Here is a tiny trained network, its code and every weight. The questions are about switching its units off for an input and a class, where a switched-off unit gives its printed mean instead of its output.

import numpy as np


def w(rows, s, z=0):
    codes = np.array(rows[::2]) - 128.0
    scale = np.full(codes.shape[1], s)
    scale[-1] = z or s
    return codes * scale


def f(y):
    return np.maximum(y, 0)


def log_softmax(a):
    a = a - a.max(-1, keepdims=True)
    return a - np.log(np.exp(a).sum(-1, keepdims=True))


def net(x, mask):
    res = np.array(x, float).reshape(1, 8) / 4 @ E
    y = f(res @ A[0][:, :-1].T + A[0][:, -1])
    res = res + np.where(mask, y, B[0][:, -1]) @ B[0][:, :-1]
    return log_softmax(res[-1] @ U[:, :-1].T + U[:, -1])


A, B = {}, {}
E = w([
[127,128,128,131,129,130,128],'x0',
[129,128,127,129,129,127,128],'x1',
[123,167,10,140,86,144,126],'x2',
[129,128,128,125,129,127,129],'x3',
[128,128,128,125,128,129,128],'x4',
[112,126,132,135,96,88,2],'x5',
[128,128,128,127,130,128,128],'x6',
[197,23,112,128,114,199,112],'x7',
],0.016)
A[0] = w([
[114,133,236,121,139,106,105,9],'n1',
[100,152,134,148,134,122,101,97],'n2',
[129,65,92,131,125,150,104,17],'n3',
[105,139,109,121,137,163,251,102],'n4',
[130,129,229,105,155,126,100,146],'n5',
[91,234,181,97,122,67,177,85],'n6',
[111,117,143,121,135,122,32,105],'n7',
[126,129,11,133,94,153,150,5],'n8',
[96,198,171,149,164,66,182,42],'n9',
[112,205,84,127,105,92,80,115],'n10',
[126,128,145,135,128,149,137,101],'n11',
[147,88,168,110,124,151,206,123],'n12',
[121,116,137,116,134,151,151,81],'n13',
[143,117,29,120,149,115,142,20],'n14',
[120,158,122,121,83,108,163,79],'n15',
[139,116,150,142,111,147,157,77],'n16',
[158,27,199,119,131,178,198,152],'n17',
[137,164,89,123,162,138,247,36],'n18',
[130,100,159,114,104,134,96,22],'n19',
[101,235,90,126,101,99,86,107],'n20',
[168,62,92,112,132,168,94,77],'n21',
[159,120,128,124,147,159,118,152],'n22',
[119,92,146,136,127,108,3,18],'n23',
[104,158,72,103,116,105,63,107],'n24',
[102,231,174,134,115,81,165,184],'n25',
[113,145,130,130,126,172,233,216],'n26',
[99,162,114,140,153,122,88,108],'n27',
[128,160,4,122,99,162,131,133],'n28',
[110,185,145,134,123,74,152,197],'n29',
[134,65,90,129,104,136,110,23],'n30',
[126,120,101,155,132,161,96,29],'n31',
],0.018,0.016)
B[0] = w([
[129,132,152,127,89,109,31,168],'n1',
[125,123,148,118,155,128,110,150],'n2',
[127,131,149,130,92,121,69,157],'n3',
[122,131,141,148,54,114,67,211],'n4',
[125,133,116,129,44,133,131,199],'n5',
[125,124,104,139,90,136,216,219],'n6',
[121,137,125,128,56,135,123,190],'n7',
[125,120,102,135,71,137,253,177],'n8',
[138,123,116,122,105,141,212,193],'n9',
[132,141,131,135,212,141,79,201],'n10',
[129,138,117,126,141,117,127,135],'n11',
[120,123,125,110,189,126,144,200],'n12',
[154,119,132,135,156,133,121,142],'n13',
[131,127,97,119,105,155,201,153],'n14',
[147,137,154,113,143,120,111,149],'n15',
[114,144,158,132,153,112,152,144],'n16',
[129,131,116,139,235,134,181,254],'n17',
[125,129,145,117,84,113,23,197],'n18',
[132,132,119,133,122,131,190,142],'n19',
[119,121,138,115,217,113,89,211],'n20',
[123,139,124,127,41,127,120,198],'n21',
[130,123,118,98,145,114,149,167],'n22',
[123,120,112,128,51,133,213,195],'n23',
[141,123,144,126,199,114,98,189],'n24',
[121,122,131,131,31,138,96,231],'n25',
[133,129,108,123,122,146,226,230],'n26',
[145,130,131,138,164,119,116,160],'n27',
[123,129,151,130,64,120,64,216],'n28',
[134,130,141,128,134,110,66,206],'n29',
[139,131,143,138,87,123,77,157],'n30',
[121,135,158,120,120,114,83,138],'n31',
],0.039,0.029)
U = w([
[118,102,101,157,82,141,212,253],'0',
[123,114,149,162,70,112,69,24],'1',
[131,113,133,152,254,116,133,116],'2',
],0.0081,0.0035)

Each question gives the input, the list of numbers given to net, and the class t.
The units are the neurons (one row each of A and B). Each row of codes is followed by its name. A weight is (code - 128) times the scale printed after its matrix; where a second scale follows, it is the last column's (A, B and U).
mask holds one flag per neuron, in row order. A switched-off neuron (its flag False) gives its mean, the last column of its row in B, instead of its output. The means were averaged over made-up inputs and are rounded, as every weight is.
A unit's drop is (log p(t) with every unit on - log p(t) with that unit switched off) / (log p(t) with every unit on - log p(t) with every unit switched off).
The circuit of an input: a set's keep is (log p(t) with only the set's units on - log p(t) with every unit switched off) / (log p(t) with every unit on - log p(t) with every unit switched off). Starting from the 12 units with the biggest drops (on a tie, the unit counted first), units are removed one at a time, each time the one whose removal leaves the highest keep (on an exact tie, the one counted first), for as long as the keep stays at least 0.8.
circuit, biggest first: the units of the circuit, biggest drop first
unit that matters most: the unit with the biggest drop
top k neurons: the k neurons with the biggest drops, biggest first
drop of u: that unit's drop, to one decimal
input [0,-5,-7,-1,-8,-3,3,1], class 2: unit that matters most	n17
input [-3,-8,2,1,8,-7,1,-3], class 1: top 2 neurons	[n18 n4]
input [-7,-6,-1,3,-4,7,6,2], class 0: top 3 neurons	[n23 n18 n28]
input [7,-3,-1,6,2,1,2,-7], class 1: top 3 neurons	[n25 n29 n17]
input [7,-5,2,-3,0,1,-6,-5], class 2: top 2 neurons	[n20 n4]
input [8,8,8,0,3,8,-5,-1], class 2: top 3 neurons	[n20 n10 n24]
input [2,8,3,-3,8,-1,0,-5], class 1: top 2 neurons	[n17 n25]
input [6,-5,3,-8,7,2,-6,1], class 1: top 3 neurons	[n17 n12 n28]
input [-2,0,2,-5,4,-1,-1,0], class 1: top 2 neurons	[n17 n6]
input [-3,-3,8,5,1,-3,7,0], class 1: top 2 neurons	[n28 n18]
input [4,-6,8,6,2,2,8,-8], class 2: top 2 neurons	[n20 n10]
input [2,-2,-1,-4,-4,-1,-8,8], class 2: drop of n17	0.2
input [-6,3,4,-3,8,-1,3,-1], class 1: drop of n17	1.0
input [5,-1,-7,7,-2,-6,-8,2], class 2: circuit, biggest first	[n17]
input [6,-1,4,-4,-1,-6,1,-4], class 1: drop of n18	2.4
input [-4,6,6,3,-5,-3,-8,-3], class 1: drop of n31	0.0
